Look-ups in named tables: a row name and a column name give one cell, copied from the table.

dab.csv
,nifes,rirek
led,-0.56,4.07
nus,9.08,-3.35
vetus,-4.24,2.85
gon,-3.54,-1.92
muk,1.32,-0.06
dov,3.83,0.49
zozusad,-3.75,-1.22
pekure,3.74,0.69
fonider,5.14,1.04
zot,1.89,2.98
til,8.66,-5.66

fonider, nifes -> 5.14
til, rirek -> -5.66
led, rirek -> 4.07
muk, nifes -> 1.32
dov, rirek -> 0.49
muk, rirek -> -0.06
dov, nifes -> 3.83
gon, rirek -> -1.92
nus, nifes -> 9.08
led, nifes -> -0.56
zozusad, nifes -> -3.75
vetus, nifes -> -4.24
zozusad, rirek -> -1.22
vetus, rirek -> 2.85
zot, nifes -> 1.89
pekure, nifes -> 3.74
til, nifes -> 8.66

mumiga.tsv
	ruga	fedozul	biguzu	ladidep	mazifo	kilev	zon	ses	muz
felida	340	91	456	192	354	581	447	274	127
pagil	311	924	201	484	397	108	165	398	692
mego	182	335	472	112	326	635	356	270	55
dil	401	582	255	553	372	116	285	444	624
larul	293	8	507	249	306	580	473	347	61
benutof	321	323	398	172	399	546	371	232	250
sisumet	322	130	452	267	340	521	435	327	175
sanovun	340	444	336	410	347	293	326	394	409
debeb	538	231	285	472	372	205	401	384	486
vado	459	211	347	373	405	360	417	319	424
dani	336	642	268	720	325	1	265	577	691

benutof, fedozul: 323
debeb, ladidep: 472
pagil, ses: 398
felida, mazifo: 354
pagil, zon: 165
felida, kilev: 581
benutof, mazifo: 399
vado, ruga: 459
dani, zon: 265
vado, kilev: 360
larul, biguzu: 507
dil, fedozul: 582
mego, ladidep: 112
larul, zon: 473
sanovun, ses: 394
vado, ses: 319
dil, biguzu: 255
Row with the largest ses: dani

mav:
fields: voso, zaduziv, kize, pulov, lol, luvura, san, geviz, rumapi, lil
bupim: [41165, 40989, -23049, -23284, 40345, -22057, -24009, 44333, -23325, -23318]
reneki: [19343, 20057, -78744, -79435, 19462, -76825, -79495, 19380, -79542, -79344]
viveti: [43884, 43412, -19453, -19660, 42633, -18265, -20663, 46918, -19753, -19765]
zep: [44699, 44139, -18869, -19109, 43205, -17641, -20235, 47574, -19249, -19250]
satog: [83344, 81064, 76098, 76609, 79864, 76000, 74252, 91047, 76548, 76221]
lekaz: [45023, 44365, -15561, -15724, 43601, -14502, -16992, 48586, -15869, -15965]
dis: [87846, 85439, 90060, 90677, 84289, 89537, 88184, 96680, 90625, 90214]
zopire: [46560, 45831, -9889, -10031, 45086, -9068, -11280, 50633, -10160, -10326]
dovizur: [73026, 71351, 53519, 53829, 70278, 53495, 51953, 79861, 53776, 53514]

lekaz, zaduziv -> 44365
lekaz, san -> -16992
satog, pulov -> 76609
zopire, rumapi -> -10160
dis, lil -> 90214
satog, rumapi -> 76548
reneki, geviz -> 19380
viveti, zaduziv -> 43412
viveti, luvura -> -18265
reneki, rumapi -> -79542
dovizur, zaduziv -> 71351
satog, lol -> 79864
reneki, luvura -> -76825
reneki, san -> -79495
viveti, pulov -> -19660
bupim, voso -> 41165

Table zop
cols = kig, tosisu, nabapum, ner, disutir, binezuf, sovu
nefire: [0.658, 0.614, 0.259, 0.268, 0.618, 0.308, 0.345]
nog: [0.673, 0.627, 0.254, 0.268, 0.617, 0.310, 0.311]
mokikin: [0.865, 0.835, 0.049, 0.049, 0.856, 0.066, 0.023]
nazed: [0.870, 0.823, 0.047, 0.036, 0.857, 0.058, 0.035]
teruduf: [0.867, 0.838, 0.046, 0.043, 0.856, 0.069, 0.022]
vuru: [0.866, 0.825, 0.051, 0.051, 0.862, 0.060, 0.024]
kug: [0.681, 0.619, 0.230, 0.242, 0.629, 0.293, 0.306]
diveta: [0.645, 0.621, 0.268, 0.269, 0.601, 0.309, 0.341]
mekadi: [0.869, 0.821, 0.048, 0.049, 0.857, 0.051, 0.066]
moreda: [0.875, 0.826, 0.070, 0.042, 0.867, 0.070, 0.035]
rererer: [0.859, 0.841, 0.048, 0.033, 0.865, 0.063, 0.040]
vageti: [0.861, 0.832, 0.040, 0.036, 0.859, 0.060, 0.022]

nog, disutir: 0.617
mekadi, tosisu: 0.821
nefire, binezuf: 0.308
diveta, tosisu: 0.621
nog, binezuf: 0.310
teruduf, ner: 0.043
kug, binezuf: 0.293
moreda, ner: 0.042
nefire, nabapum: 0.259
nazed, binezuf: 0.058
nog, tosisu: 0.627
mokikin, kig: 0.865
moreda, nabapum: 0.070
mokikin, binezuf: 0.066
mekadi, sovu: 0.066
diveta, kig: 0.645
moreda, disutir: 0.867
mekadi, ner: 0.049
vageti, kig: 0.861

vas.tsv
	lal	gorar	sev	duvi	pom	zaralin	lafe
vum	-0.72	-0.64	0.00	-0.03	-0.02	-0.07	0.53
legi	-0.73	-0.73	-0.04	0.13	0.10	-0.03	0.66
kogoga	0.74	0.70	0.05	0.01	0.02	0.14	-0.55
ropupu	0.53	0.51	-0.03	0.11	0.02	0.03	-0.52
dis	-0.75	-0.72	0.04	0.12	0.05	-0.07	0.66
kavus	0.74	0.73	-0.02	-0.15	-0.07	0.04	-0.67
suneza	0.29	0.41	-0.06	0.11	0.05	0.01	-0.51
vupi	0.73	0.70	0.03	0.00	0.00	0.10	-0.55

lafe of vum = 0.53
lal of vupi = 0.73
pom of kogoga = 0.02
gorar of vum = -0.64
pom of ropupu = 0.02
lafe of legi = 0.66
sev of legi = -0.04
zaralin of vupi = 0.10
lal of kogoga = 0.74
gorar of legi = -0.73
gorar of kogoga = 0.70
duvi of dis = 0.12
duvi of vum = -0.03
lafe of kavus = -0.67
sev of vupi = 0.03
zaralin of ropupu = 0.03

guvono =
,tir,kot,laturu,sufo
beb,60,174,117,41
pofun,63,74,112,47
mano,60,154,117,41
kave,60,167,117,41
surov,60,101,117,41
kel,60,143,117,41
zaraso,60,88,116,41
bubade,73,38,104,59
sote,60,192,117,41
pela,60,194,117,41
pud,60,154,117,41
povupo,60,189,117,41

pud, sufo: 41
sote, laturu: 117
povupo, laturu: 117
beb, tir: 60
zaraso, kot: 88
mano, sufo: 41
povupo, tir: 60
zaraso, sufo: 41
kel, sufo: 41
pela, kot: 194
kel, tir: 60
pela, sufo: 41
surov, tir: 60
Which row has the largest kot? pela

pigeza =
|  | suzu | lazavur | forufil | nakufa | vepas | mek | mezo | valigo | pirus |
|---|---|---|---|---|---|---|---|---|---|
| takan | 222 | 159 | 170 | 171 | 176 | 173 | 191 | 171 | 171 |
| konara | 190 | 200 | 138 | 171 | 190 | 160 | 187 | 186 | 198 |
| zateni | 98 | 190 | 175 | 172 | 180 | 211 | 150 | 179 | 202 |
| kap | 246 | 161 | 161 | 181 | 206 | 173 | 157 | 189 | 180 |
| buv | 145 | 165 | 194 | 173 | 196 | 205 | 145 | 171 | 162 |
| notem | 57 | 206 | 177 | 167 | 152 | 171 | 142 | 196 | 186 |
| pifun | 182 | 184 | 167 | 178 | 168 | 140 | 213 | 186 | 186 |
| sapo | 181 | 217 | 171 | 161 | 168 | 223 | 172 | 179 | 189 |

pirus of buv: 162
vepas of takan: 176
suzu of takan: 222
nakufa of kap: 181
mezo of zateni: 150
nakufa of buv: 173
vepas of sapo: 168
nakufa of takan: 171
mezo of kap: 157
forufil of konara: 138
valigo of pifun: 186
lazavur of notem: 206

